Here is a tiny trained network, its code and every weight. The questions are about switching its units off for an input and a target symbol, where a switched-off unit gives its printed mean instead of its output.

import numpy as np


def w(rows, s, z=0):
    codes = np.array(rows[::2]) - 128.0
    scale = np.full(codes.shape[1], s)
    scale[-1] = z or s
    return codes * scale


def f(y):
    return np.maximum(y, 0)


def softmax(a):
    e = np.exp(a - a.max(-1, keepdims=True))
    return e / e.sum(-1, keepdims=True)


def log_softmax(a):
    a = a - a.max(-1, keepdims=True)
    return a - np.log(np.exp(a).sum(-1, keepdims=True))


def net(x, mask):
    ids = ['αβγδεηθλμξπστφω'.index(c) for c in x.split()]
    T = len(ids)
    res = E[ids] + P[:T]
    u = 0
    for l in range(2):
        r = res
        for j in range(3):
            rows = slice(4 * j, 4 * j + 4)
            q, k, v = (r @ M[l][rows].T for M in (Q, K, V))
            z = softmax(np.where(np.tri(T) > 0, q @ k.T / 4**0.5, -1e9)) @ v
            o = O[l][rows]
            res = res + np.where(mask[u + j], z, o[:, -1]) @ o[:, :-1]
        u += 3
        y = f(res @ A[l][:, :-1].T + A[l][:, -1])
        res = res + np.where(mask[u : u + 8], y, B[l][:, -1]) @ B[l][:, :-1]
        u += 8
    return log_softmax(res[-1] @ U[:, :-1].T + U[:, -1])


Q, K, V, O, A, B = {}, {}, {}, {}, {}, {}
E = w([
[124,122,69,89,170,118],'α',
[120,83,59,122,142,98],'β',
[91,198,205,139,156,76],'γ',
[102,101,149,123,133,107],'δ',
[159,179,150,173,83,118],'ε',
[162,122,116,120,140,114],'η',
[188,104,127,195,94,180],'θ',
[136,122,143,184,137,74],'λ',
[79,129,101,170,94,68],'μ',
[97,122,169,94,138,182],'ξ',
[145,151,255,131,176,141],'π',
[152,160,155,197,99,101],'σ',
[112,164,173,154,163,79],'τ',
[169,55,110,192,151,126],'φ',
[110,40,120,156,217,62],'ω',
],0.02)
P = w([
[183,41,155,75,62,70],'0',
[180,69,137,89,71,87],'1',
[168,89,121,109,82,91],'2',
[157,107,111,127,96,106],'3',
[148,123,95,141,113,109],'4',
[137,139,86,158,124,123],'5',
[123,161,81,173,130,128],'6',
[114,172,77,186,146,139],'7',
[102,188,67,199,155,136],'8',
[93,201,65,212,165,149],'9',
[83,222,59,221,174,157],'10',
[71,237,56,223,196,155],'11',
[68,255,41,222,210,146],'12',
],0.0098)
Q[0] = w([
[147,131,107,234,137,83],'L0H0',
[147,107,124,115,148,77],'L0H0',
[199,151,139,111,154,136],'L0H0',
[145,103,203,97,180,154],'L0H0',
[158,134,50,229,112,54],'L0H1',
[149,166,3,113,54,197],'L0H1',
[178,19,13,116,98,152],'L0H1',
[38,103,118,118,63,107],'L0H1',
[150,126,195,107,152,132],'L0H2',
[156,131,126,183,153,111],'L0H2',
[118,112,132,42,81,135],'L0H2',
[165,145,151,64,173,176],'L0H2',
],0.012)
K[0] = w([
[49,188,119,119,162,193],'L0H0',
[140,137,119,105,118,119],'L0H0',
[125,118,175,103,158,137],'L0H0',
[189,139,174,104,138,143],'L0H0',
[105,143,109,250,151,88],'L0H1',
[212,134,134,191,108,182],'L0H1',
[241,70,142,179,132,99],'L0H1',
[101,125,194,147,57,128],'L0H1',
[99,115,129,135,80,115],'L0H2',
[72,128,104,139,160,191],'L0H2',
[171,63,178,40,113,124],'L0H2',
[121,127,118,41,121,126],'L0H2',
],0.013)
V[0] = w([
[3,120,92,168,94,160],'L0H0',
[68,139,123,166,82,122],'L0H0',
[209,182,97,163,170,93],'L0H0',
[161,91,139,89,48,105],'L0H0',
[202,156,99,84,136,98],'L0H1',
[158,149,82,145,105,52],'L0H1',
[104,100,166,177,93,159],'L0H1',
[134,159,112,165,126,114],'L0H1',
[104,167,138,144,118,159],'L0H2',
[127,156,109,49,82,83],'L0H2',
[89,106,68,177,102,135],'L0H2',
[254,169,115,161,140,108],'L0H2',
],0.0075)
O[0] = w([
[154,164,3,127,76,59,123],'L0H0',
[153,102,119,116,157,100,160],'L0H0',
[187,90,165,106,190,152,194],'L0H0',
[101,112,164,125,114,111,126],'L0H0',
[121,126,143,166,88,76,114],'L0H1',
[161,112,160,108,192,74,190],'L0H1',
[212,128,96,58,145,93,183],'L0H1',
[187,115,130,123,173,128,183],'L0H1',
[114,154,87,178,153,153,132],'L0H2',
[75,110,118,106,80,133,45],'L0H2',
[150,180,128,84,171,74,188],'L0H2',
[225,111,160,40,247,36,253],'L0H2',
],0.0053,0.0068)
A[0] = w([
[2,47,107,151,60,212,226],'L0N0',
[159,180,184,145,114,129,179],'L0N1',
[101,144,60,102,68,102,40],'L0N2',
[161,80,70,113,134,179,113],'L0N3',
[68,158,144,101,119,118,253],'L0N4',
[141,101,45,37,108,154,132],'L0N5',
[217,135,102,110,75,182,80],'L0N6',
[36,207,216,42,187,186,178],'L0N7',
],0.0066,0.0041)
B[0] = w([
[207,111,126,75,182,99,136],'L0N0',
[73,119,143,62,217,102,253],'L0N1',
[206,108,153,134,157,157,136],'L0N2',
[140,147,116,80,121,141,189],'L0N3',
[156,112,129,57,175,82,158],'L0N4',
[35,21,184,104,167,97,146],'L0N5',
[75,97,77,20,150,79,206],'L0N6',
[164,164,1,40,28,122,175],'L0N7',
],0.007,0.0047)
Q[1] = w([
[179,116,119,135,142,120],'L1H0',
[171,156,141,169,77,97],'L1H0',
[142,127,134,134,196,60],'L1H0',
[191,161,134,104,113,109],'L1H0',
[138,88,111,128,106,98],'L1H1',
[177,119,85,59,152,154],'L1H1',
[98,122,136,177,79,159],'L1H1',
[120,96,179,134,144,174],'L1H1',
[110,133,110,123,34,161],'L1H2',
[114,117,117,144,60,155],'L1H2',
[105,127,132,105,106,158],'L1H2',
[4,142,161,147,98,209],'L1H2',
],0.015)
K[1] = w([
[87,156,87,107,204,120],'L1H0',
[71,91,95,93,165,146],'L1H0',
[125,167,87,144,167,186],'L1H0',
[87,113,85,165,174,163],'L1H0',
[125,146,163,157,154,148],'L1H1',
[120,202,94,167,223,85],'L1H1',
[104,104,209,14,100,117],'L1H1',
[143,111,103,150,61,63],'L1H1',
[223,111,226,205,152,144],'L1H2',
[190,94,197,97,112,135],'L1H2',
[218,132,164,124,149,140],'L1H2',
[155,87,247,155,137,124],'L1H2',
],0.013)
V[1] = w([
[122,161,170,161,173,114],'L1H0',
[160,139,215,188,91,98],'L1H0',
[58,133,113,101,227,83],'L1H0',
[134,26,87,197,145,119],'L1H0',
[221,234,186,67,109,138],'L1H1',
[180,133,44,239,58,107],'L1H1',
[95,216,217,254,128,47],'L1H1',
[120,166,43,30,111,40],'L1H1',
[99,147,153,133,86,51],'L1H2',
[34,126,107,92,204,149],'L1H2',
[167,225,196,83,118,190],'L1H2',
[183,32,115,95,113,183],'L1H2',
],0.0097)
O[1] = w([
[94,147,177,118,81,110,171],'L1H0',
[105,185,171,201,97,24,103],'L1H0',
[67,84,131,132,79,187,255],'L1H0',
[37,96,119,93,201,122,195],'L1H0',
[240,64,106,94,117,144,200],'L1H1',
[107,191,127,106,109,28,89],'L1H1',
[112,1,168,147,81,57,158],'L1H1',
[128,164,68,171,63,120,206],'L1H1',
[134,143,154,214,155,157,174],'L1H2',
[110,79,195,66,119,177,162],'L1H2',
[162,189,181,101,85,133,54],'L1H2',
[79,142,68,46,86,134,128],'L1H2',
],0.0092,0.0078)
A[1] = w([
[114,148,102,179,2,173,78],'L1N0',
[118,130,136,169,130,89,37],'L1N1',
[79,101,168,145,107,114,157],'L1N2',
[129,168,146,69,25,162,107],'L1N3',
[133,105,116,127,151,127,237],'L1N4',
[149,109,88,153,130,186,97],'L1N5',
[60,127,123,136,98,181,88],'L1N6',
[156,91,103,170,44,185,253],'L1N7',
],0.0097,0.0051)
B[1] = w([
[177,114,171,124,248,201,137],'L1N0',
[101,117,111,32,66,134,160],'L1N1',
[122,130,106,113,74,191,186],'L1N2',
[37,175,128,158,149,1,151],'L1N3',
[152,234,167,124,120,163,244],'L1N4',
[50,61,182,111,110,51,195],'L1N5',
[225,98,149,121,89,145,158],'L1N6',
[116,224,159,148,54,98,203],'L1N7',
],0.0068,0.011)
U = w([
[45,89,181,91,103,183,135],'α',
[77,60,136,112,125,115,106],'β',
[102,157,242,140,145,136,191],'γ',
[80,112,146,115,83,173,49],'δ',
[98,116,164,133,93,122,30],'ε',
[98,116,163,119,127,129,82],'η',
[173,142,95,91,103,181,220],'θ',
[103,26,199,102,122,43,31],'λ',
[95,120,84,217,127,103,253],'μ',
[55,173,110,130,73,73,179],'ξ',
[66,155,211,87,192,67,17],'π',
[143,36,184,101,118,29,108],'σ',
[102,142,150,175,41,184,177],'τ',
[126,123,171,80,245,59,225],'φ',
[1,108,197,130,150,147,191],'ω',
],0.0061,0.0036)

Each question gives the input, a string of symbols that net reads in full, and the target symbol t.
The units are the heads (4 rows each of Q, K, V and O) and the neurons (one row each of A and B). Each row of codes is followed by its name. A weight is (code - 128) times the scale printed after its matrix; where a second scale follows, it is the last column's (O, A, B and U).
mask holds one flag per unit, layer by layer, with each layer's heads first. A switched-off unit (its flag False) gives its mean, the last column of its rows in O or B, instead of its output. The means were averaged over made-up inputs and are rounded, as every weight is.
A unit's drop is (log p(t) with every unit on - log p(t) with that unit switched off) / (log p(t) with every unit on - log p(t) with every unit switched off).
The circuit of an input: a set's keep is (log p(t) with only the set's units on - log p(t) with every unit switched off) / (log p(t) with every unit on - log p(t) with every unit switched off). Starting from the 12 units with the biggest drops (on a tie, the unit counted first), units are removed one at a time, each time the one whose removal leaves the highest keep (on an exact tie, the one counted first), for as long as the keep stays at least 0.8.
units of the circuit, in order: the units of the circuit, biggest drop first
unit that matters most: the unit with the biggest drop
k most important neurons: the k neurons with the biggest drops, biggest first
k most important neurons of layer l: the k neurons of layer l with the biggest drops, biggest first
which heads matter: for each layer, one digit per head in row order, 1 if its drop is at least 0.15 and else 0, layers parted by /
input θ σ δ θ θ ω σ φ μ θ θ δ, target μ: 3 most important neurons : L0N6, L0N1, L0N3
input β σ γ, target σ: unit that matters most : L0N7
input φ σ θ θ γ σ θ, target σ: units of the circuit, in order : L1H1, L0N6
input σ λ θ σ θ θ α μ ε ε γ γ, target γ: units of the circuit, in order : L1H2, L0N7
input θ γ α θ ξ, target ξ: units of the circuit, in order : L0N7, L1H2, L0H1, L0H2
input θ γ θ θ γ θ σ η θ τ, target γ: which heads matter : 000 / 101
input θ θ η θ μ γ μ θ θ θ γ, target θ: which heads matter : 110 / 110
input θ σ σ σ θ μ σ σ ω, target μ: which heads matter : 100 / 001
input π ξ φ μ, target φ: which heads matter : 001 / 110
input σ σ θ γ γ θ, target τ: 4 most important neurons : L1N7, L0N7, L0N1, L0N3
input γ β θ σ, target φ: units of the circuit, in order : L1H0, L0N1, L0H2
input σ ω θ θ μ ε, target μ: units of the circuit, in order : L1H2, L0H0, L1H1
input α λ λ σ ξ γ ξ, target ξ: 2 most important neurons of layer 1 : L1N3, L1N7
input θ γ θ γ δ θ π σ, target γ: units of the circuit, in order : L0N7, L1H2
input γ θ θ σ, target φ: units of the circuit, in order : L1H0, L1H1
input γ θ μ τ, target μ: unit that matters most : L1H2
input π θ η θ θ μ θ τ λ, target μ: units of the circuit, in order : L1H2, L0H0
input θ ξ γ λ θ φ γ θ θ ω ω ε, target ω: which heads matter : 000 / 110
input σ ε σ θ θ γ ω μ, target ω: 2 most important neurons of layer 0 : L0N7, L0N4
input λ η θ γ θ σ δ ω ω φ σ ω σ, target ω: units of the circuit, in order : L1H0
input θ ξ η η, target ξ: 2 most important neurons : L1N3, L0N7
input θ μ π α σ φ θ θ θ τ μ θ ω, target μ: units of the circuit, in order : L0H0, L1H1
input θ θ ε μ π γ ω γ μ ω γ ξ θ, target ξ: which heads matter : 111 / 011
input ξ ε θ θ φ ε, target ξ: 2 most important neurons : L0N0, L0N7
input θ σ ω θ μ φ θ, target μ: units of the circuit, in order : L1H2, L0H0
input ω σ σ θ, target σ: units of the circuit, in order : L1H1, L0N6, L0H1
input ε σ σ η θ θ μ, target φ: units of the circuit, in order : L1H1, L1H0
input σ θ θ φ, target φ: units of the circuit, in order : L1H0, L1H1
input μ θ θ σ τ θ ξ θ θ θ σ η, target σ: units of the circuit, in order : L1H1, L0H2
input ω θ ω λ μ θ ξ λ θ θ, target ξ: unit that matters most : L0H0
